Below are the code and all the weights of a small trained network. Each question names an input and a class and asks about switching units off, where a switched-off unit gives its printed mean instead of its output.

import numpy as np


def w(rows, s, z=0):
    codes = np.array(rows[::2]) - 128.0
    scale = np.full(codes.shape[1], s)
    scale[-1] = z or s
    return codes * scale


def norm(h):
    return h / np.sqrt((h * h).mean(-1, keepdims=True) + 1e-5)


def f(y):
    return np.maximum(y, 0)


def log_softmax(a):
    a = a - a.max(-1, keepdims=True)
    return a - np.log(np.exp(a).sum(-1, keepdims=True))


def net(x, mask):
    res = np.array(x, float).reshape(1, 5) / 4 @ E
    u = 0
    for l in range(2):
        y = f(norm(res) @ A[l][:, :-1].T + A[l][:, -1])
        res = res + np.where(mask[u : u + 16], y, B[l][:, -1]) @ B[l][:, :-1]
        u += 16
    return log_softmax(norm(res)[-1] @ U[:, :-1].T + U[:, -1])


A, B = {}, {}
E = w([
[183,113,60,65],'x0',
[169,120,70,251],'x1',
[139,172,177,179],'x2',
[196,79,191,190],'x3',
[2,35,113,81],'x4',
],0.006)
A[0] = w([
[125,138,38,126,54],'0.n1',
[151,192,121,170,97],'0.n2',
[152,96,135,210,92],'0.n3',
[71,161,187,197,1],'0.n4',
[214,99,35,137,172],'0.n5',
[132,198,182,102,125],'0.n6',
[171,137,132,139,155],'0.n7',
[193,120,135,99,119],'0.n8',
[61,129,137,38,124],'0.n9',
[4,65,178,70,125],'0.n10',
[145,93,146,113,80],'0.n11',
[75,126,187,222,87],'0.n12',
[155,97,93,151,80],'0.n13',
[147,116,98,181,116],'0.n14',
[84,91,154,136,145],'0.n15',
[162,82,146,102,25],'0.n16',
],0.012,0.0039)
B[0] = w([
[88,164,73,78,171],'0.n1',
[121,62,151,63,179],'0.n2',
[116,91,122,159,187],'0.n3',
[113,164,238,179,167],'0.n4',
[107,113,120,132,238],'0.n5',
[171,205,160,117,179],'0.n6',
[117,118,94,117,176],'0.n7',
[70,100,138,104,176],'0.n8',
[159,129,123,163,215],'0.n9',
[125,140,137,118,255],'0.n10',
[255,40,90,48,143],'0.n11',
[82,178,152,139,196],'0.n12',
[121,109,153,139,158],'0.n13',
[140,123,121,215,174],'0.n14',
[110,136,156,123,179],'0.n15',
[158,99,128,65,144],'0.n16',
],0.0073,0.0074)
A[1] = w([
[172,80,136,132,145],'1.n1',
[117,89,33,136,122],'1.n2',
[58,162,163,67,162],'1.n3',
[65,229,176,124,103],'1.n4',
[161,116,155,255,231],'1.n5',
[134,202,208,116,116],'1.n6',
[177,221,113,39,253],'1.n7',
[108,154,137,228,133],'1.n8',
[194,183,168,62,82],'1.n9',
[55,123,167,230,208],'1.n10',
[221,45,174,83,74],'1.n11',
[161,192,162,55,173],'1.n12',
[213,109,201,88,194],'1.n13',
[40,146,139,82,193],'1.n14',
[160,83,192,56,136],'1.n15',
[5,137,59,110,251],'1.n16',
],0.0094,0.0038)
B[1] = w([
[90,42,102,144,165],'1.n1',
[153,179,154,178,195],'1.n2',
[146,96,183,109,209],'1.n3',
[42,143,140,93,200],'1.n4',
[154,71,158,177,233],'1.n5',
[70,225,128,127,200],'1.n6',
[147,112,92,192,245],'1.n7',
[122,94,114,100,194],'1.n8',
[92,158,85,131,185],'1.n9',
[124,50,147,131,241],'1.n10',
[91,107,54,114,188],'1.n11',
[120,111,116,157,210],'1.n12',
[80,126,58,130,216],'1.n13',
[175,175,154,155,214],'1.n14',
[68,161,139,74,198],'1.n15',
[254,157,132,92,254],'1.n16',
],0.0086,0.0068)
U = w([
[64,237,109,132,130],'0',
[164,138,209,69,66],'1',
[41,139,228,187,201],'2',
[71,113,82,101,9],'3',
[101,133,51,152,74],'4',
[222,173,70,105,198],'5',
[139,6,136,206,216],'6',
[96,43,57,72,3],'7',
],0.017,0.0033)

Each question gives the input, the list of numbers given to net, and the class t.
The units are the neurons (one row each of A and B). Each row of codes is followed by its name. A weight is (code - 128) times the scale printed after its matrix; where a second scale follows, it is the last column's (A, B and U).
mask holds one flag per neuron, layer by layer. A switched-off neuron (its flag False) gives its mean, the last column of its row in B, instead of its output. The means were averaged over made-up inputs and are rounded, as every weight is.
A unit's drop is (log p(t) with every unit on - log p(t) with that unit switched off) / (log p(t) with every unit on - log p(t) with every unit switched off).
most important unit: the unit with the biggest drop
top k neurons: the k neurons with the biggest drops, biggest first
k most important neurons of layer l: the k neurons of layer l with the biggest drops, biggest first
drop when u is switched off: that unit's drop, to one decimal
input [-2,-6,-6,-8,8], class 1: 2 most important neurons of layer 1 -> [1.n16 1.n3]
input [-1,0,-4,-8,8], class 5: most important unit -> 1.n16
input [-2,-3,0,7,-8], class 0: top 2 neurons -> [1.n6 0.n6]
input [-6,3,-3,-3,-8], class 6: top 2 neurons -> [1.n5 0.n14]
input [-3,-6,-5,-6,0], class 0: 2 most important neurons of layer 1 -> [1.n4 1.n6]
input [-4,4,-1,-5,-5], class 6: top 2 neurons -> [0.n14 1.n5]
input [-1,-7,1,7,-3], class 0: top 2 neurons -> [0.n6 1.n6]
input [-3,5,-4,-2,8], class 1: 2 most important neurons of layer 1 -> [1.n16 1.n7]
input [-2,-3,-7,-5,-4], class 5: 2 most important neurons of layer 1 -> [1.n7 1.n15]
input [-4,-7,1,-8,7], class 1: top 2 neurons -> [1.n16 1.n3]
input [2,-3,1,-7,0], class 5: 2 most important neurons of layer 0 -> [0.n4 0.n12]
input [-5,-3,-2,-5,8], class 1: drop when 0.n9 is switched off -> 0.0
input [1,-4,-1,2,-4], class 0: drop when 0.n6 is switched off -> 0.3
input [2,-8,0,5,4], class 3: top neuron -> [1.n15]
input [-5,-1,-3,-6,5], class 1: drop when 1.n16 is switched off -> 0.2
input [-3,-6,5,-6,8], class 1: drop when 1.n16 is switched off -> 0.4
